Each row was made from one walk, in order. Every step used is in the known rows, and no mark comes twice. Write each row's walk.
Each row is shifted at random along 5 fixed directions that mean nothing.
Known rows:
U, V, M, E: [ 259  -63 -109  -25   20  256   57 -132 -164   99  -17  106   24  127
   72 -114  -44 -137  -46  -92   58  112   45    2  -46  -38    7  -12
  145  -20   16   68  -18  -50  235 -279   77  -30 -180   77 -119 -123
  100   -2   45  102    9   97   28   59 -209 -138  -32  -74   12  166
   -7   61   64  142 -103 -196]
U, V, F, A, Z, X, N, H, D: [   4  -74   14  -11   37 -145   56  172  -98 -106   56   38 -311   83
   24 -219  -30   45  -90  152   45   55   27  151  -17   14  -29 -201
  179  -25  215  106   51 -294  224 -201 -104  -73 -357 -138 -210  -58
  117 -180 -101  333   64 -107  -58   40 -466  122 -262  -48  278  -63
 -167   95  -68  168 -183  255]
D, V, M, E, B, Z, X, A: [-149   33   44 -125   41   41   97   65   -9    8   33   58  -29   13
   13  140  -46   14   82  139  -71  -85  161   50 -112   86 -121   16
  -91 -105   82   68   26   28 -132  -22 -169   11    5 -187  106  -12
   23    9   78  102   39   31  -55 -127  101   10  -39 -121   94 -110
  -34 -132   25   69 -110  -44]
V, M, E, B, Z, X, A, U: [ -46   21  -17 -147   37   95   87    0   19   69   41   48  -57  -18
  -50   92  -84  -16   45  140  -71   -7   60   75  -74   49  -56   56
  -91 -110  -17   49   18   50  -83   47  -99   29  -89  -89   66  -49
   -9   53  -41   64   61   45  -99 -138  110  -91  -62  -90   78  -19
  -69 -107   53   13  -22  -20]
V, M, E, B, Z, X, U, F, A, N, H: [  23    1 -112 -105  -37   22  123   83   67   38  -95   61 -123   26
  -91   37   17   54  -29  -79 -131  -80   -6   74  -96   91  -28   57
 -195  -77 -176 -134 -145   68  -38  -55   28  119   19  -64  131   90
   84   99 -132 -159 -110   83  161 -170  207  130   86   10  -78  -92
  173  -32    4  -91   44  -69]
Z, B, M, E, V: [  -7   46   40 -164   75   66   61  -85   18   56   65   69  -25  -24
   79  129  -50  -60   54   89    4   63  127   11   25   23  -76  125
   -1 -106   55  109   62   16  -58   40 -112  -11  -30  -87   59  -79
  -65   45  111   63   86   50 -101    4   99 -182   25  -97   90    0
  -97 -173   43   99  -69  -78]
H, D, M, E, B, Z, X, A, N, U, F: [  16   37   51 -177   35  111   83   44   74   37  -78   18 -125   73
   28  193  -75    1   11   67  -80 -115  -15   84 -110   55  -57   31
 -141  -91  -35  -19  -40   82  -49  -56 -153   77   33 -113  110   10
    9   30  -89   31   20    9  -16  -56  191  -30  -40  -76  -45   13
  -21  -97  134   -7  -25  -42]
X, A, F, N, U: [ -55   17   42  -87  -40  113   16  -39   79  156    0   34   23  -76
  -12  130 -121   21   48   13  -55  -49  -18   14 -166   53  -59   73
 -146  -29  -35  -60  -72   88 -201   56  -11   66   69  -92  154   42
  -61   47 -157  -86  -78   24   42  -80  260  -17  115  -33  -85  -12
    6  -87   86 -135   43  -26]
X, U, F, N, A, Z: [ 113   60  -84   -7  -43   53   18   96   26 -182 -208  -54  -89   90
  -72   12   31   73  -60 -175  -78  -26  -66  229   35   51   40  -29
  -28  -15 -188  -85 -128   35  147 -287    9  124    3  -14   71   37
  117  -14  -57   65  -81   -6   70  -44  -45   71  -84   51 -153  -73
  146   19  140   34   39 -133]
U, V, M, E, B, Z: [  80    1  -47 -126   77   64  122   61  -58  -41   -2   62  -68   68
   -3  -32   77   12  -48   61  -24   50   93   77   35   38  -27    6
   28  -71   78   79  -29  -93  158 -123  -63  -11 -107  -13  -43  -56
   52  -74  203  140   27   32  -39   -9 -148   -5  -74  -73   93  -31
    7  -52  -19  152  -96    2]
X, U, V, M, E, B, Z: [ 178    1 -206  -73    3  241  138   -2   33  195 -149  131  134   62
 -148   77   71  -73  -22 -166  -81  -42  -34   -3 -139   72   41   92
 -208  -38 -177 -101 -152   52   71 -128   60  118   74   95  120   16
  191   99   64 -262 -175  214  177 -115  232   91  120   13 -145   64
  177   56   21 -100   33 -157]
B, Z, X, N, H, V: [ -27   24  -71  -88   26 -106  -21   96   30 -168  -95  -12 -128    8
   -5   45   52  114   17  -47 -120   18   17   54  -15   94   26  -42
 -112  -70   -3  -23  -36 -100   27  -74  -46   22   23  -90  101   79
   73   16 -133   14  -64  -12   39  -17  -48  141  -64   43   35 -142
   82  -14   68  -21  -39   12]
A, X, U, F, N, H, V, M, E: [ 159  -38 -126 -107  -22  302   50 -138  -40  262    3  143   52   39
  -13   49  -97  -96   69  -70  -36   54   20  -61 -243   36  -23   62
 -108  -85  -43  -57  -42   15  -44  -64   46   31  -48   20   85  -37
   38  137 -248 -126  -81  155   87  -22   91  -97   68  -58  -62  143
   41    0   43  -75   -9 -177]
F, N, H, U, V, M: [  59  -13  -92 -154   64   40   61  -12  -31  -93   -7    2  -99  -12
  -14  -82   44   41    2  -35   -5  125   34  115  -19   26  -27   26
   18  -54  -76  -17   11  -96  146 -179    3  -24 -155   -4  -22   13
   34   15 -136  127  -16 -104  -80   -4 -176  -84  -51  -87   15 -107
   15  -53   46   56    1  -63]
U, V, M, E, B, Z, X, N, H: [-184   11   13 -180    1  151   76  -12   50  205   67  140   61  -74
   79  317 -117  -15  212  125 -111 -113  196  -58 -300  126 -163   17
 -156 -120  133  -55   11   41 -384  121 -170  -19  185 -298  269   35
  -57   98 -144  -67  -50  125  145  -92  390   23  194 -102  -32  -88
   40 -205   84  -38  -61 -127]
V, M, E, B, Z, X, N, A: [  41   46  -79 -210   93   56  146   54   23 -141 -149   29  -89  100
    4   65   68   16  -25  -70 -120  -69   34  171   10   57   14   87
 -141  -97 -220  -45  -70  112   81 -199    1  106   30  -44  130   34
  137   78   39   28   -2   -5   -3 -145   58   15   21 -106  -47 -142
  138 -106   91   45  -45 -156]
F, N, H, U, V, M, E, B, Z, X, A: [-153   59    6 -208   64   34  164   81   67   39   49   82  -36  -53
  -68  132  -16   26  101  156 -115  -83  108   63 -159  107 -111   74
 -188 -153   15  -16   38  -22 -167   70 -179   33   28 -149  170   47
    4   47  -35   -2    3   29  -73 -142  132   -3    1 -141  141 -199
   -7 -179  -23    0  -52    8]
A, N, U, V, M, E, B: [ -84   76   42 -236   74  128  -22   22  -32 -226  -70  -58  -75   67
  232  329  -24  149  138   98  -78   21  212  144  -28   75 -120  -27
   26 -113  116   51    9   65  -86 -165 -182  -28   65 -311  154  -52
 -128  -30   14  347   66  -84    0  -13   49 -101   14 -161 -149 -118
   68 -269  261  185  -55 -191]
H, N, U, V, F: [  13  -60   74  -95  124   44  -50   16 -125 -111   32    3 -197   55
  158  -45  -66   22  -24  134   67  109   71  110  -15    5  -48 -165
  209  -19  286  146   88 -194  199 -279  -84 -135 -240 -163 -138 -130
    8 -157  -66  456  102 -145  -95  104 -349  -38 -195 -128  114   17
 -164  -18  170  220 -159  103]
B, E, V, F, N, H, U: [  34  -70  -46  -61   51   65  -10  -11  -26  133   14   80  -67  -46
  -12   23  -40   36   -2   -2  -37   66   45  -56 -111   63  -25   18
 -118    4   58    2  -99  -85  -13  -53   51   13  -98  -96   53   -4
   27  -11 -152  -38 -166   26   80   -3   80   96   63  -36  -66   62
  -12  -35   30  -96  -20   33]
E, V, F, A: [ -32   38    2  -49   57   40   20   -6   18  -33  -49    1   -7  -24
  -42   47  -10   26   32  -78   -5  -41    8  106  -43   60  -53   83
  -97  -39 -114  -33  -32   45  -12 -122  -16   78   -5  -76   96    4
   40   53  -45   43  -44  -38  -33  -66   80  -19   33  -82 -101  -78
   59  -82   75  -30   18  -95]
N, H, U, F: [  53   58    1  -71   35 -143   20  128   87 -365 -205 -126 -249  104
   -9  -36  146  109 -123 -128  -62  -15 -134  193  204   18   84   25
  -40  -68 -205  -70  -14   20  237 -185  -22   87   31   68   22   68
   41    7 -117  101   15 -148  -32    2 -167   41 -130   53  -27 -187
  118    2  131   26   68    8]
F, U, V, M, E, B, Z, X, N, H: [-168   22  -19 -149  -28   -4   54  121   40  -75  -70   34  -78  -15
   68  218    4  137   91   31 -137  -96  181   38 -148  134 -126  -27
 -120  -91   68  -70  -90   14 -209  -43  -99   24  125 -285  229   87
   -2   -1  -38   17  -93   20  176 -123  180  182  109  -56  -62 -233
  170 -155   74   12  -50  -83]
F, A, X, Z: [  -9  -11  -90   73  -67    0  -11  138  -52  -33  -40   36  -26   33
  -91  -36  -36   40   15   -8  -60  -70   32   73 -126   50  -11 -143
    6   24   58   -8  -77  -83   -4 -103   -5   39  -80  -83   17   20
  114  -81  -44   50  -70   53   74  -49 -126  177 -141   29    3  -28
   55   85  -60   11  -47   44]
H, V, M, E, B, Z, X, U, F: [  42   21  -70 -133   33  189  115  -15   98  225  -65  132   30   24
 -107  137  -38 -131   33    7  -49  -98  -54  -24 -205   53   -6   80
 -210 -118  -75  -71   12   22  -52   20  -74   74   34   35  124  -17
  127  121 -129 -167  -30  147   26  -84  189  -15   -7  -59   39   30
    3    9   21 -101   16    4]
M, E, B, Z, X, N, U: [ 113  -12  -49 -141   56  108   95  -15   35   55  -67   73  -94   84
   41   14  -40  -55  -49   -6  -67  -10  -31   68   20   16    6   86
  -75  -67  -62   27  -68   36   78  -64   31   52  -60  -19   42  -48
   86   20   20  -26   15   58  -23  -63   31  -17  -15  -32   77   19
  -16  -32   43   34  -47   -5]
Z, X, U, F: [ -38   46   77  -23   32   58  -62   16   28 -141 -135  -40  -91   64
   97  176  -87  -22   32   -1  -19  -87    9   94   -1   12  -28  -71
   27  -77   34   35   23   35   -1 -158 -112   18   30 -128   88  -66
   68  -26  -47  216   46  -28   -7    6  -41  -16 -127  -46  -17  -61
  -18  -42  221   86  -35  -37]
B, Z, X, U, V, F: [ -11  -64  -49    1   19   69   39   55   -7  179  -20  116  -33  -10
 -101  -20  -43  -66  -38   37   17  -65  -26  -26 -199   47  -10 -107
  -25    3  124  -11    5 -126   48  -97  -16  -23 -101  -46  -30  -27
  166  -30  -62   -1  -47   78   99  -64  -16  161  -70  -29   79   35
  -35  126   -5  -12  -66  143]
U, F, N, A, X, Z, B, M, E: [  56  -10  -75 -131  -27   64  253   28   78  317   83  206  -20  -20
 -196 -108   17 -130  -96   72  -50  -69  -25  -61 -177    8   -4   80
 -149  -82  -66  -78  -29   -8  -40  161   25   77  -56  149   -8   68
   73   83   34 -289   -2  184   55 -143  104   24   41  -43  192   33
    6   45 -287  -72  -33  125]
D, H, N, A: [ 101  -32  -24  -54   52   91   64  -80  -25  157   62   68  -17   32
    0  -55  -73  -86   15  -32  -32   25  -24   22  -67   22  -23   75
  -90  -21  -71   -1   -5   16   32  -72   13   25  -42   -6   16   -2
   37   89 -165  -88  -29   45  -41   13  159  -87   64  -25  -13  114
  -66  -33   46  -46  -25 -118]
U, V, F, A, X, N, H, D: [ -42  -31   -4  -59   29 -127   59  146  -10  -80   35   27 -216   24
  -35 -117   14   87  -34   97  -14    6  -20  122  -82   43  -15 -133
   34  -35   95    7   49 -191   98  -81  -86  -29 -184  -99  -70   37
   74  -72 -189  160   25  -86  -16  -14 -248  124 -126  -33  151 -112
  -55   58  -69   41  -90  205]
X, U, V, F, A, Z, B: [   8   11  -38  -55    8  114  160  -15   57  252  118  133  -42  -38
 -142  -94  -98 -161   -5  122   52   28  -44  128 -110    8  -69   18
   15 -124    6   12  120  -90   15   33 -133    2 -190   18 -103  -75
   61   65  -97   40   87   93 -110  -96  -26 -168 -124  -40  282   53
 -197   32  -79   39  -18   99]
A, N, H, V, F, Z: [-109    2  -16  -49  -45 -185   -6  233    1 -215  -50  -83 -243    2
  -64  -96  140  239  -59   39  -47   15   35   84  -20   93  -35 -103
  -39  -21  101  -86  -59 -154   38  -84  -36    4  -67 -104  -20   93
  -15  -87  -83  109  -66 -142   65  -50 -238  260 -117   24   45 -196
  121   31  -79   20  -29  151]
M, E, B, Z, X, N, H, D, V: [  -8   41  -17  -90  -27   10   76   45  116   99  -17   34  -66   25
  -26  115   10   63   57  -22  -82  -66  -13    4  -85   96  -66  108
 -223  -84  -73  -55  -23   26 -106  100 -122   79  117 -109  132   80
   11  118 -107 -211  -49   68   43  -70  257   40   77   40   -8  -34
   41  -46  -33  -86    2  -38]
M, E, B, Z, X: [ 48 -21 -13 -62  71  97  78 -14 -21 138  33 115  -2  51  27  60 -95 -96
  10  74 -28 -69  66 -51 -39  19 -39  76 -72 -67  61  82 -36 -13 -10  62
 -54  36 -84 -67   1 -71  33 -11 117  -9  10 102 -60 -21  63 -54 -70 -84
 100  90 -66 -84 -26  57 -68   5]
V, F, A, X, N, H, D, M, E, B: [ -26   77   22 -237   66   79   98   23   54  -81  -34    8 -135  103
   80  173    7   66   93   32  -73  -24   69  162   -6   65  -89  116
 -140 -163 -125  -42    1  140  -94  -38 -146   80   38 -144  139   -8
  -73  129 -117   86   58  -52  -44 -101  125 -118   35  -97  -76  -63
   34 -192   54   31  -10 -151]
D, N, A, Z, X, U, F: [  55  -38  -10   80  -51  151  -39   37  -40  117 -125   70  -37   99
   27  120 -169  -81   -9  -51  -23 -144    6   17 -189   34  -38 -156
    0   30   83   -7  -92    3    8 -255  -30   39  -39 -159   44  -53
  186  -55  -98   48  -84  114  175   -8  110  139  -70   -2 -111  122
    0   87  161   16  -65  -55]
A, N, U, F, Z, B, E, V: [ 167  -10  -47  -87   67  286   87 -187   55  409   91  214   87  -76
  -39   58 -195 -228   23   12   21   30  -33  -22 -138   23  -64  130
  -55  -53   18   68   -4  -51  -24   58  -38   38 -131   -6   23  -94
   50   66  -44  -99  -24  212  -68   32  219 -230   41  -49   85  223
 -178  -64   43   -6  -19  -26]
V, M, E, B, Z, X, A: [-212   68   22 -155   41  -98  108  200   31 -221  -90  -28  -97   34
  -26  157   91  134   29  115 -127 -136  139  103  -36   95  -58   -9
 -139 -103  -13  -12  -19   60  -97  -52 -145   57   81 -165  148   66
   38  -15  127  111   12  -50   -2 -196   36  156  -53 -114   45 -276
  112 -134   15   50  -67   -1]
B, M, E, V, F, Z, X, U: [ -32   28   10 -133   42   35   58   11   50  -33  -39    3 -143   10
  -15   30  -10   -4   -7   43  -21   16   45   82   36   35  -54  109
  -61 -120  -29   45   -6   15    0  -25  -53   37  -83  -52   67  -61
   39   29   40   65   38  -25 -107  -90  -66  -25 -103  -68  132 -106
  -35  -74   21   51  -42   10]
B, Z, X, N, H: [-184    8   71  -93    4  -31  -26   50   19  -68    5   -1  -92  -44
  121  206  -72   87  122   91 -106  -62  160   18  -76   90 -105  -48
  -56  -81  125    9  -26   20 -248   37 -120  -26  128 -283  188   30
  -54    5  -77  102  -27  -11   83  -51  154   91   58  -29   -8 -143
   30 -162  131   24  -74  -62]
A, U, F, Z, X, N, H, D: [ 142  -60   20  -13   43  147  -18  -56  -82   60   17   49 -144   91
  127  -36 -181 -101   17   41   48   62    3   86  -48  -14  -38  -63
  104  -64  112  110   -2 -125  103 -170  -78  -21 -238 -116  -80 -143
   68  -62 -176  254    7  -15  -72  108 -216 -113 -153  -58   89  131
 -180    5  151   99 -121  -16]
F, Z, X, N: [ 192   -8  -56   14   67  -80  -33   74 -127 -325 -127  -31 -274  174
   82 -241   16    4 -125  -58   28  108   10  187  252  -44   39 -137
  233  -29   40  119  -51 -178  372 -376   68  -22 -336   -5 -190 -145
  220 -151  168  362   77  -86  -81   44 -609   46 -316   15  189  -32
  -59  106   -7  298 -166   57]
D, N, A, X, Z: [ 140  -22  -68  -27    2  110   95  -18  -12  173  106  109  -67   46
  -91 -178  -96 -138   -3   58    2   16  -83  108  -55  -13   -1    0
   46  -22   -7   49   61  -79   88   -4  -14   -6 -175   46  -84  -67
   88   27 -131    1  103   72 -129    6 -121 -115 -145   15  193  119
 -161   72  -96   63  -54   64]
F, U, V, M, E, B: [  38   66  -71 -145   32  167   60   -2   12  -91 -127   13   50   84
   72  188   41   44   61  -86  -48  -16   89   95  -32   57  -55   87
  -73  -90  -96  -45  -58   89    6 -160  -52   71   66  -92  135  -11
   -2   43   51   61  -39   14   49  -56   86  -68   75  -99 -164  -84
  156 -142  120   63   22 -213]

Which walk is each row?
[ -67   51  -21  -80  -13   -4   20  155   49  -89  -44   -7  -99    1
  -87   70   -9   81   51   72 -102  -93   -2  128 -133   71  -21  -82
  -86  -44   22  -52   -1  -56  -67  -28 -104   47   17 -110  114   55
   37  -35 -157   65  -10  -27  -15  -45  -50  100 -141  -25   14 -119
   35  -28    0   -4  -10   77]  H, U, F, N, A, X, Z
[  59  -55 -129  -52  -86  -44  112  126  -42   60  -30   72 -170   50
 -127 -175  101   77 -124    2  -57   34    2  -20 -149   47   14  -86
  -67  -18    8  -94  -74 -109  111 -122   86   15 -136   59  -51   68
  125   -5 -108 -135  -74   74  177 -105 -126  240    0   15   88  -52
  119  159 -171  -67  -50  101]  X, U, F, A, N, H, V, M, E
[-105    8  -46 -164    0   17  108   87   47   38   29    3 -101  -41
  -95   46   -4   63   51  116  -39  -31   41  103 -199   67  -87  -27
  -72  -51  -17  -47   65  -58  -42  -38 -144  -19  -71 -127   43   64
   52   33 -178   29   29  -64  -67 -105   40   17  -65 -103   66 -139
  -27  -38   -6   -8  -10   31]  H, D, N, A, Z, X, U, V, M
[-127   54  -32 -213   41  -41   88  127  111  -81  -83  -23 -100    3
  -23  231   50  151   63   31 -165 -135   82   19  -83  129  -88  112
 -275 -107  -82  -86  -69   68 -140   72 -133   91  148 -191  208  128
  -37   80  -32 -110  -57  -21    8 -148  287   93   17  -67  -64 -185
  152 -193   36  -40   40  -70]  D, H, N, U, V, M, E, B, Z, X
[ 121  -89  -41  -76   31  238   58 -150    0  399  134  166   -2  -21
  -40  -66 -217 -151   32   38   19   42  -81   11 -237   14  -54   49
  -59  -16   22   43   13  -35  -19   20   28   -5 -208  -19  -24  -64
   65   74 -297  -72    1   91  -81  -15  108 -127   -1  -46   72  219
 -196   53   -8  -88  -40   49]  H, D, V, F, A, X, N, U
[  58   -3  -84  -44   66   38  101  110  -98 -135 -125   82  -61  140
    0  -25    8  -36  -62  -25  -48  -59   79  124  -17   43    5  -85
   36  -45   17   76  -53  -70  212 -331  -38   39 -157  -65  -31  -48
  222  -88  164  198  -11   48   20  -81 -198  100 -152  -90   78  -77
   39   23   61  167 -146  -45]  U, V, M, E, B, Z, X, A
[  -4   38  -19 -159   13 -107   98  118   81 -163  -95  -77 -253   33
  -85  -41   75  135  -58  -56  -66  -11  -50  182   37   66  -31   71
 -152  -79 -231  -78  -72   28   84 -117  -89  102  -61  -35   32  114
   36   66 -126    6  -28 -151  -72 -123   -1   35  -83  -12  -23 -154
   51  -45   23  -35   22  -46]  B, Z, X, A, U, V, F, N, H, D, M
[ 192 -106 -133  -78   37  103   90   36 -116   55  -63  104 -152  139
   19 -133  -62  -45 -139   -3  -37   52   10   82  -29    6   31  -52
   41   23   12   79 -139  -53  256 -287  117   20 -305  -24 -125  -80
  174  -84   20  107  -36   53   45  -73 -136   84  -99  -49   46  114
  -32   80   40   87 -108   23]  V, M, E, B, Z, X, A, N, U
[-112   34  -13  -97   29  118   40   76  -16  -22 -107   22   45   58
   28  281  -41   57  117   16 -105 -139  152   32 -198  113  -88   -3
 -193  -77   -4    6  -71   90 -147 -135 -156   79  106 -232  197   26
   80   35   21   52 -103   44   66 -138  224   95   17 -122 -135  -77
   90 -118  152  -20  -79 -181]  H, D, V, M, E, B, Z, X, A
[ -64   30  -16 -159   39 -107   67  203  -21 -272 -122    2 -253  144
  107   42   99  146  -46   64  -57  -14  128  127   37   59  -45  -68
  -10  -99   79    0  -37  -82  111 -224  -74   19 -115 -177   12  -14
   64  -97   38  230   19  -89   60  -70 -238  159 -101 -104   69 -217
   92  -70  -13  149  -92   87]  Z, X, U, F, N, H, V, M, E, B
[  79   32 -166 -213   17  143  204  -26  121  253   26  179   18   38
 -119   47    8 -120   68    8  -60  -12  -55   19 -136   56   -1  196
 -218 -138 -191 -129   52   36  -74  144  -43   82   -8   63   87    7
   32  229 -218 -283   23  150   -1 -123  218 -119   79  -19   86   28
    3  -43 -137  -94   61  -34]  A, Z, X, N, H, V, M, E, B
[ 196  -53 -213  -32  -24  184  118    8   -8  282  -53  210   50   49
 -190  -91  -41 -141  -42 -131  -41  -52  -72    9 -222   46   57   34
 -127   30 -127  -81 -121  -31   72 -118  135  112 -113   84   33    6
  216   74 -113 -242 -129  194  137  -89   78  109   13   10  -55  138
   64  132 -112  -91  -23  -21]  B, M, E, V, F, N, A, X, Z
[-211   -2  -22  -94  -19  -35   27  188  -29  -92  -87   23  -72  -54
  -32  174   34  149    3   83  -70  -78  215   49 -200  120 -112 -143
  -58    0  126  -20 -100  -42 -108 -191  -93   21  -39 -255  111   65
   79 -106   60  158 -131  -19  157 -155   63  263   -3 -115  -96 -193
  120  -68   61   16  -74   14]  X, A, U, F, Z, B, E, V, M
[  39   -1  -30  -73   19  -66  150  117   27  112   82  154 -160   -3
 -116 -134  -36  -31  -78  133  -39   -8  -33   37  -80   58  -23  -33
  -25  -77  139   37   49 -238  112   24  -99    0 -215  -12  -76    1
   82  -78  -48  -22   29   92  -36  -12 -132   56 -142   -3  307  -43
 -116   42 -157   49  -83  254]  M, E, B, Z, X, A, F, N, H, U, V
[-200   99   43 -206   38   41  120  123  127  -17  -76   17  -15  -53
  -46  257   36  137   79   56 -148 -192   82   83 -200  138 -107   70
 -283 -110  -47 -123  -52   87 -227   23 -139  105  222 -218  288  129
   -6   49   -5  -68  -67    0   68 -177  308  122  129 -152  -88 -253
  180 -207   54  -60    4  -42]  M, E, B, Z, X, U, V, F, N, A
[-135   18  -34  -64  -70   85   60  116  107  230   56   56   17  -88
 -181  120  -69   60  123  109  -85 -163  -31   14 -369  109  -99  -49
 -209  -21   47 -122    6  -43 -260  150 -140   42   92 -157  160  111
   16   53 -270 -169  -66   55   49 -114  228  133    1  -26   -9  -50
   20    9  -88 -159   28  102]  H, D, N, U, V, F, A, X, Z
[  -3    6  102  -53   41  125  -35   -9  -15   23   10    7 -114   52
   81  125 -160  -27   56  116   -8  -44   13   98 -118   15  -69 -117
   49  -55  147   87   61  -28  -14 -117 -155  -35  -76 -168   35  -85
   37  -50 -162  245   80  -16  -67   52  -29  -68 -135  -80   17   62
 -141  -35  172   83  -82   26]  H, D, N, A, X, U, F
[ -82   49   67 -180    6  156   76  -28  107  181   17   65    9  -58
   13  235 -138   18   86   91 -101 -101   42    6 -168   83 -103  152
 -229 -111  -12  -29  -71  120 -273  152  -99   95  107 -159  218   22
 -105   66  -71  -88  -43   62  -12 -115  347  -70  100  -95  -32  -28
   -1 -206   81  -98   19  -42]  M, E, B, Z, X, A, F, N, U
[ 101  -43  -21 -154   60  136   73  -67  -26  115   34   84 -136   19
   20  -45 -127  -69  -41   55  -16   68   13   85  -41   23  -44   73
   10  -51   24   91  -40  -17   77 -104   15   10 -224  -56  -21  -84
   29   -1  -55  103   40   15 -101  -41  -30  -96  -73  -83   98   70
 -120  -56   74   72  -83   -5]  B, M, E, V, F, Z, X, A, N, U
[  63    4  -78 -100   25  151   47   42  -95  -37  -92   74   -4  105
  101  114  -26   45   10  -31  -44  -11  146   83 -113   56  -60  -57
    1  -20   51    3 -107   -6   69 -288   -7   37  -88 -177   46  -39
   69  -71   60  150  -70   44  131  -38    9   46   47 -133 -161   -7
  117  -85  100  111  -71 -142]  F, N, A, U, V, M, E, B
[  -5  -35   -3  -63  -19  -22    8   64  -50  -41  -31  -29 -163   44
   37   11  -22  104   -2  -34  -12    8   61   80 -109   54  -80  -72
  -33    3  -22  -38  -88  -11   21 -205  -68   21  -91 -145  -11   65
   18   -5 -162   84  -83  -99   69  -24   33   77   -4  -35 -139    1
   25  -11   67  -24  -44 -104]  U, V, F, A, N, H, D, M
[-108   20  -48 -176   22   38  144   58   92   97   -1   76  -38  -90
 -125   61   66    3    1   68  -24  -22   68   44 -133   71  -82   76
 -131  -77  -56  -58    1  -11  -84   17  -70   36  -28  -35   91   44
   61   55   -3  -59  -42   18   -6 -150  103   38   39  -96   71 -151
   23  -65  -66  -49    9   48]  X, U, F, Z, B, E, V, M
[  79    1 -166  -83  -47  -11  173  183   63   92 -125  104 -143  122
 -159  -85   73  -18  -98  -58  -29 -105  -78   97 -137   42   24    9
 -177  -25 -190 -147  -75  -12   98 -143    7  145 -103   14  -40   62
  203   77  -84 -189  -84   54  124 -194   20  169  -59   -9   39   -1
   79  128 -173  -66  -10   58]  H, D, M, E, V, F, N, A, X, Z, B
